[[-2.04 -4.80  1.93 -4.87  5.13 -0.81  0.60]
 [ 2.08 -0.96 -3.10 -7.21  1.30  2.31  2.88]
 [ 1.46 -0.67 -5.82 -1.68  3.06 -1.62 -5.58]
 [ 1.15 -1.17 -0.90 -7.40  1.52  2.14  4.11]
 [-0.39 -7.43 -3.37  2.13  1.37  2.73 -1.29]
 [ 0.67 -2.56 -4.85  5.06 -0.12  0.29 -5.16]
 [-3.17 -6.68  3.68  2.94  1.33  1.25  1.52]
 [-0.07 -0.64 -3.15  4.99  0.78 -2.06 -6.48]
 [ 2.07 -0.86 -6.15 -4.02  3.02 -0.48 -3.72]
 [ 0.62 -2.61 -5.12  3.55  1.20 -0.52 -5.87]
 [-1.55 -4.81  1.08 -5.49  4.96 -0.35  0.82]]
=>
[[ 2.08 -0.96 -3.10 -7.21  1.30  2.31  2.88]
 [ 2.07 -0.86 -6.15 -4.02  3.02 -0.48 -3.72]
 [ 1.46 -0.67 -5.82 -1.68  3.06 -1.62 -5.58]
 [ 1.15 -1.17 -0.90 -7.40  1.52  2.14  4.11]
 [ 0.67 -2.56 -4.85  5.06 -0.12  0.29 -5.16]
 [ 0.62 -2.61 -5.12  3.55  1.20 -0.52 -5.87]
 [-0.07 -0.64 -3.15  4.99  0.78 -2.06 -6.48]
 [-0.39 -7.43 -3.37  2.13  1.37  2.73 -1.29]
 [-1.55 -4.81  1.08 -5.49  4.96 -0.35  0.82]
 [-2.04 -4.80  1.93 -4.87  5.13 -0.81  0.60]
 [-3.17 -6.68  3.68  2.94  1.33  1.25  1.52]]

[[ 7.73  1.73 -1.87  3.62 -6.61]
 [ 3.94  4.45 -2.37  0.34  0.54]
 [-2.77 -6.14 -3.02 -4.12 -3.67]
 [-3.83 -0.06 -3.45 -3.45 -3.34]
 [-2.64  2.90 -0.57 -1.96 -2.07]]
=>
[[ 7.73  1.73 -1.87  3.62 -6.61]
 [ 3.94  4.45 -2.37  0.34  0.54]
 [-2.64  2.90 -0.57 -1.96 -2.07]
 [-2.77 -6.14 -3.02 -4.12 -3.67]
 [-3.83 -0.06 -3.45 -3.45 -3.34]]

[[ 0.95 -3.96  2.62  2.57 -2.44  1.38 -1.52  0.70]
 [-0.55 -0.10 -3.98 -1.63  4.20  0.92 -1.29 -1.88]
 [-1.42 -1.02  0.14 -0.51 -4.11  0.13 -0.65  2.44]
 [-0.62  0.59 -3.31 -2.33 -1.69 -0.11 -3.09 -4.79]
 [ 3.65  1.74  1.78  3.45 -7.20  1.89 -4.93  0.55]
 [ 1.68  1.98  1.58  0.33 -1.24  0.12  1.20  2.47]
 [-1.12 -0.45 -3.52  4.04  2.08  4.19  4.88  0.49]
 [ 3.15 -1.49 -1.82  2.45  4.46  2.38  3.62 -2.14]
 [ 3.14  1.67 -1.75  1.42  4.75  0.78  2.23 -1.07]
 [-2.16  1.94  6.00 -4.75  1.26 -5.03  0.32  0.67]]
=>
[[ 3.65  1.74  1.78  3.45 -7.20  1.89 -4.93  0.55]
 [ 3.15 -1.49 -1.82  2.45  4.46  2.38  3.62 -2.14]
 [ 3.14  1.67 -1.75  1.42  4.75  0.78  2.23 -1.07]
 [ 1.68  1.98  1.58  0.33 -1.24  0.12  1.20  2.47]
 [ 0.95 -3.96  2.62  2.57 -2.44  1.38 -1.52  0.70]
 [-0.55 -0.10 -3.98 -1.63  4.20  0.92 -1.29 -1.88]
 [-0.62  0.59 -3.31 -2.33 -1.69 -0.11 -3.09 -4.79]
 [-1.12 -0.45 -3.52  4.04  2.08  4.19  4.88  0.49]
 [-1.42 -1.02  0.14 -0.51 -4.11  0.13 -0.65  2.44]
 [-2.16  1.94  6.00 -4.75  1.26 -5.03  0.32  0.67]]

[[ 3.87 -2.26  0.97  1.96 -6.53 -1.49 -3.70 -6.36 -2.94]
 [-5.65  3.88 -5.49  3.94  2.32  1.65 -4.23 -5.22  6.73]
 [-5.22  6.84  8.03  6.33 -2.04 -6.87 -0.94 -0.34 -3.53]
 [ 3.89 -2.01  0.50  1.55 -7.95 -1.70 -1.49 -4.36 -2.60]
 [ 2.77 -2.00  0.57  1.18 -3.93 -2.40 -2.25 -2.95 -2.87]]
=>
[[ 3.89 -2.01  0.50  1.55 -7.95 -1.70 -1.49 -4.36 -2.60]
 [ 3.87 -2.26  0.97  1.96 -6.53 -1.49 -3.70 -6.36 -2.94]
 [ 2.77 -2.00  0.57  1.18 -3.93 -2.40 -2.25 -2.95 -2.87]
 [-5.22  6.84  8.03  6.33 -2.04 -6.87 -0.94 -0.34 -3.53]
 [-5.65  3.88 -5.49  3.94  2.32  1.65 -4.23 -5.22  6.73]]

[[ 7.49  8.31  1.57 -5.42  2.94 -6.82  1.21  8.67]
 [-7.72  0.44 -2.09 -3.51 -5.13  0.23  3.06 -6.14]
 [-4.71  1.85 -3.01 -2.83 -7.10 -6.38 -1.24 -5.39]
 [ 3.69 -4.74  3.36  4.38 -8.67 -7.35 -6.10  7.44]
 [ 7.59 -8.79  5.93 -6.46  6.79 -3.11  0.92  3.91]
 [ 0.61  6.40 -8.46  2.91 -1.13 -5.87 -0.69 -7.42]
 [ 3.07 -6.90 -6.23  6.91 -3.53  7.16 -7.44 -8.38]
 [ 6.54  5.27  8.26 -7.86  8.79 -8.52 -1.72  5.46]]
=>
[[ 7.59 -8.79  5.93 -6.46  6.79 -3.11  0.92  3.91]
 [ 7.49  8.31  1.57 -5.42  2.94 -6.82  1.21  8.67]
 [ 6.54  5.27  8.26 -7.86  8.79 -8.52 -1.72  5.46]
 [ 3.69 -4.74  3.36  4.38 -8.67 -7.35 -6.10  7.44]
 [ 3.07 -6.90 -6.23  6.91 -3.53  7.16 -7.44 -8.38]
 [ 0.61  6.40 -8.46  2.91 -1.13 -5.87 -0.69 -7.42]
 [-4.71  1.85 -3.01 -2.83 -7.10 -6.38 -1.24 -5.39]
 [-7.72  0.44 -2.09 -3.51 -5.13  0.23  3.06 -6.14]]

[[ 4.74 -2.05 -1.56 -3.32]
 [-4.52  1.36  4.90 -4.99]
 [ 6.20 -4.45 -1.83 -3.29]
 [-7.38 -6.78 -5.17  1.81]
 [-6.97 -4.60 -0.04  8.24]
 [-3.41  2.21  4.31 -6.22]
 [ 3.97 -3.05 -2.28  0.21]]
=>
[[ 6.20 -4.45 -1.83 -3.29]
 [ 4.74 -2.05 -1.56 -3.32]
 [ 3.97 -3.05 -2.28  0.21]
 [-3.41  2.21  4.31 -6.22]
 [-4.52  1.36  4.90 -4.99]
 [-6.97 -4.60 -0.04  8.24]
 [-7.38 -6.78 -5.17  1.81]]

[[-0.84 -1.04  6.27 -3.74  0.76  4.53 -5.18 -4.88 -4.31]
 [-2.13  3.91 -5.72  5.22  1.25 -8.62  2.98 -8.02 -0.44]
 [ 4.39 -5.99 -5.94 -2.28  2.39  5.18  4.74  3.57 -0.23]
 [-1.63  5.00  6.09 -3.46 -0.77  2.28 -3.69 -2.62 -0.21]
 [ 0.77  1.18  2.16 -2.42 -1.33  4.03 -3.93 -0.77 -3.02]]
=>
[[ 4.39 -5.99 -5.94 -2.28  2.39  5.18  4.74  3.57 -0.23]
 [ 0.77  1.18  2.16 -2.42 -1.33  4.03 -3.93 -0.77 -3.02]
 [-0.84 -1.04  6.27 -3.74  0.76  4.53 -5.18 -4.88 -4.31]
 [-1.63  5.00  6.09 -3.46 -0.77  2.28 -3.69 -2.62 -0.21]
 [-2.13  3.91 -5.72  5.22  1.25 -8.62  2.98 -8.02 -0.44]]

[[-3.21  1.60  0.29 -1.19  1.41 -1.09 -1.48 -3.64  0.16  2.92  0.99  0.64
  -1.95 -1.36]
 [-2.43  1.40 -3.40 -0.43  1.65  1.01 -3.29 -2.33 -0.22  4.52 -0.23  0.60
   1.47 -1.53]
 [-2.17 -0.09 -1.12  0.48 -1.61  0.85  0.95  2.91 -0.27  0.40  0.19 -1.70
   2.63  0.47]
 [-3.32  3.73  0.08 -1.25  0.05 -2.84 -1.05 -4.54 -0.33  7.12 -1.33 -1.05
  -2.45 -2.23]]
=>
[[-2.17 -0.09 -1.12  0.48 -1.61  0.85  0.95  2.91 -0.27  0.40  0.19 -1.70
   2.63  0.47]
 [-2.43  1.40 -3.40 -0.43  1.65  1.01 -3.29 -2.33 -0.22  4.52 -0.23  0.60
   1.47 -1.53]
 [-3.21  1.60  0.29 -1.19  1.41 -1.09 -1.48 -3.64  0.16  2.92  0.99  0.64
  -1.95 -1.36]
 [-3.32  3.73  0.08 -1.25  0.05 -2.84 -1.05 -4.54 -0.33  7.12 -1.33 -1.05
  -2.45 -2.23]]
